Below are the code and all the weights of a small trained network. Each question names an input and a target symbol and asks about switching units off, where a switched-off unit gives its printed mean instead of its output.

import numpy as np


def w(rows, s, z=0):
    codes = np.array(rows[::2]) - 128.0
    scale = np.full(codes.shape[1], s)
    scale[-1] = z or s
    return codes * scale


def norm(h):
    return h / np.sqrt((h * h).mean(-1, keepdims=True) + 1e-5)


def f(y):
    return y / 2 * (1 + np.tanh(0.7978845608 * (y + 0.044715 * y**3)))


def softmax(a):
    e = np.exp(a - a.max(-1, keepdims=True))
    return e / e.sum(-1, keepdims=True)


def log_softmax(a):
    a = a - a.max(-1, keepdims=True)
    return a - np.log(np.exp(a).sum(-1, keepdims=True))


def net(x, mask):
    ids = ['ΘΠΣαβγδηλμξ'.index(c) for c in x.split()]
    T = len(ids)
    res = E[ids] + P[:T]
    q, k, v = (norm(res) @ M[0].T for M in (Q, K, V))
    z = softmax(np.where(np.tri(T) > 0, q @ k.T / 4**0.5, -1e9)) @ v
    res = res + np.where(mask[0], z, O[0][:, -1]) @ O[0][:, :-1]
    y = f(norm(res) @ A[0][:, :-1].T + A[0][:, -1])
    res = res + np.where(mask[1:9], y, B[0][:, -1]) @ B[0][:, :-1]
    return log_softmax(norm(res)[-1] @ U[:, :-1].T + U[:, -1])


Q, K, V, O, A, B = {}, {}, {}, {}, {}, {}
E = w([
[87,137,75,80],'Θ',
[67,81,212,129],'Π',
[84,135,103,105],'Σ',
[94,180,79,109],'α',
[175,143,145,111],'β',
[207,112,68,48],'γ',
[138,9,139,133],'δ',
[170,104,179,125],'η',
[150,97,209,144],'λ',
[103,63,100,121],'μ',
[172,208,60,86],'ξ',
],0.014)
P = w([
[171,143,146,40],'0',
[26,129,123,123],'1',
[208,188,202,40],'2',
[57,129,119,160],'3',
[248,236,187,98],'4',
[82,125,120,191],'5',
[251,206,187,111],'6',
[95,123,115,201],'7',
[226,199,182,83],'8',
[112,124,112,223],'9',
[252,205,189,123],'10',
[103,125,112,210],'11',
[208,190,189,74],'12',
[91,127,119,199],'13',
],0.004)
Q[0] = w([
[41,88,45,193],'head 1',
[232,97,172,150],'head 1',
[1,23,205,210],'head 1',
[71,172,65,135],'head 1',
],0.0061)
K[0] = w([
[35,69,73,2],'head 1',
[149,130,233,87],'head 1',
[33,60,191,8],'head 1',
[114,155,80,168],'head 1',
],0.0063)
V[0] = w([
[122,253,101,182],'head 1',
[62,46,139,87],'head 1',
[189,216,158,187],'head 1',
[135,115,132,149],'head 1',
],0.0067)
O[0] = w([
[71,108,124,133,255],'head 1',
[175,137,106,195,113],'head 1',
[140,179,140,75,73],'head 1',
[72,176,162,2,61],'head 1',
],0.0059,0.0024)
A[0] = w([
[107,188,24,62,150],'neuron 1',
[219,123,190,46,254],'neuron 2',
[241,158,87,34,149],'neuron 3',
[166,191,156,48,118],'neuron 4',
[162,163,144,78,92],'neuron 5',
[77,160,74,107,99],'neuron 6',
[79,102,49,254,83],'neuron 7',
[92,111,234,151,180],'neuron 8',
],0.0078,0.0045)
B[0] = w([
[201,115,153,158,254],'neuron 1',
[89,152,248,62,190],'neuron 2',
[51,2,134,148,194],'neuron 3',
[92,73,113,62,173],'neuron 4',
[42,162,103,163,139],'neuron 5',
[161,156,132,100,179],'neuron 6',
[107,146,173,93,191],'neuron 7',
[200,181,51,116,144],'neuron 8',
],0.0071,0.0079)
U = w([
[154,165,51,101,229],'Θ',
[129,110,151,200,211],'Π',
[6,176,158,143,203],'Σ',
[126,221,102,164,175],'α',
[78,114,170,55,166],'β',
[99,89,166,106,43],'γ',
[142,74,142,143,167],'δ',
[119,148,202,105,1],'η',
[189,143,165,122,146],'λ',
[75,69,67,186,76],'μ',
[136,78,54,68,120],'ξ',
],0.014,0.0041)

Each question gives the input, a string of symbols that net reads in full, and the target symbol t.
The units are the heads (4 rows each of Q, K, V and O) and the neurons (one row each of A and B). Each row of codes is followed by its name. A weight is (code - 128) times the scale printed after its matrix; where a second scale follows, it is the last column's (O, A, B and U).
mask holds one flag per unit, heads first, then neurons. A switched-off unit (its flag False) gives its mean, the last column of its rows in O or B, instead of its output. The means were averaged over made-up inputs and are rounded, as every weight is.
A unit's drop is (log p(t) with every unit on - log p(t) with that unit switched off) / (log p(t) with every unit on - log p(t) with every unit switched off).
The circuit of an input: a set's keep is (log p(t) with only the set's units on - log p(t) with every unit switched off) / (log p(t) with every unit on - log p(t) with every unit switched off). Starting from all 9 units, units are removed one at a time, each time the one whose removal leaves the highest keep (on an exact tie, the one counted first), for as long as the keep stays at least 0.8.
units of the circuit, in order: the units of the circuit, biggest drop first
k most important neurons: the k neurons with the biggest drops, biggest first
drop when u is switched off: that unit's drop, to one decimal
input ξ β ξ α γ ξ λ, target β: units of the circuit, in order => [head 1; neuron 1]
input Σ η μ ξ η, target β: units of the circuit, in order => [head 1; neuron 1; neuron 4]
input Σ Σ β Σ Σ α, target α: units of the circuit, in order => [neuron 3; neuron 4]
input η γ λ β Θ Π ξ δ Σ γ ξ ξ, target ξ: 2 most important neurons => [neuron 3; neuron 7]
input Π Σ Θ Σ μ Θ ξ β ξ Θ Σ Σ Π, target λ: units of the circuit, in order => [neuron 8; neuron 3]
input β ξ Σ λ, target λ: 3 most important neurons => [neuron 8; neuron 3; neuron 7]
input Π α α, target Θ: 3 most important neurons => [neuron 2; neuron 7; neuron 1]
input Σ Σ δ ξ γ ξ Σ Σ Σ μ α λ, target λ: 2 most important neurons => [neuron 8; neuron 3]
input α Σ Σ η Σ Θ Π, target λ: units of the circuit, in order => [neuron 8]
input Σ Θ Σ, target λ: units of the circuit, in order => [head 1; neuron 3; neuron 2; neuron 7]
input ξ Σ ξ, target β: 2 most important neurons => [neuron 2; neuron 3]
input λ Σ Σ Σ ξ ξ γ, target β: units of the circuit, in order => [neuron 2; head 1]
input α Σ Σ ξ Σ Σ Σ, target λ: 3 most important neurons => [neuron 3; neuron 1; neuron 2]
input Σ μ α ξ λ, target β: drop when neuron 2 is switched off => 0.3
input μ Σ δ Π Σ, target δ: drop when head 1 is switched off => 0.3
input ξ λ Σ Σ η ξ μ β α ξ η, target β: drop when neuron 5 is switched off => 0.0
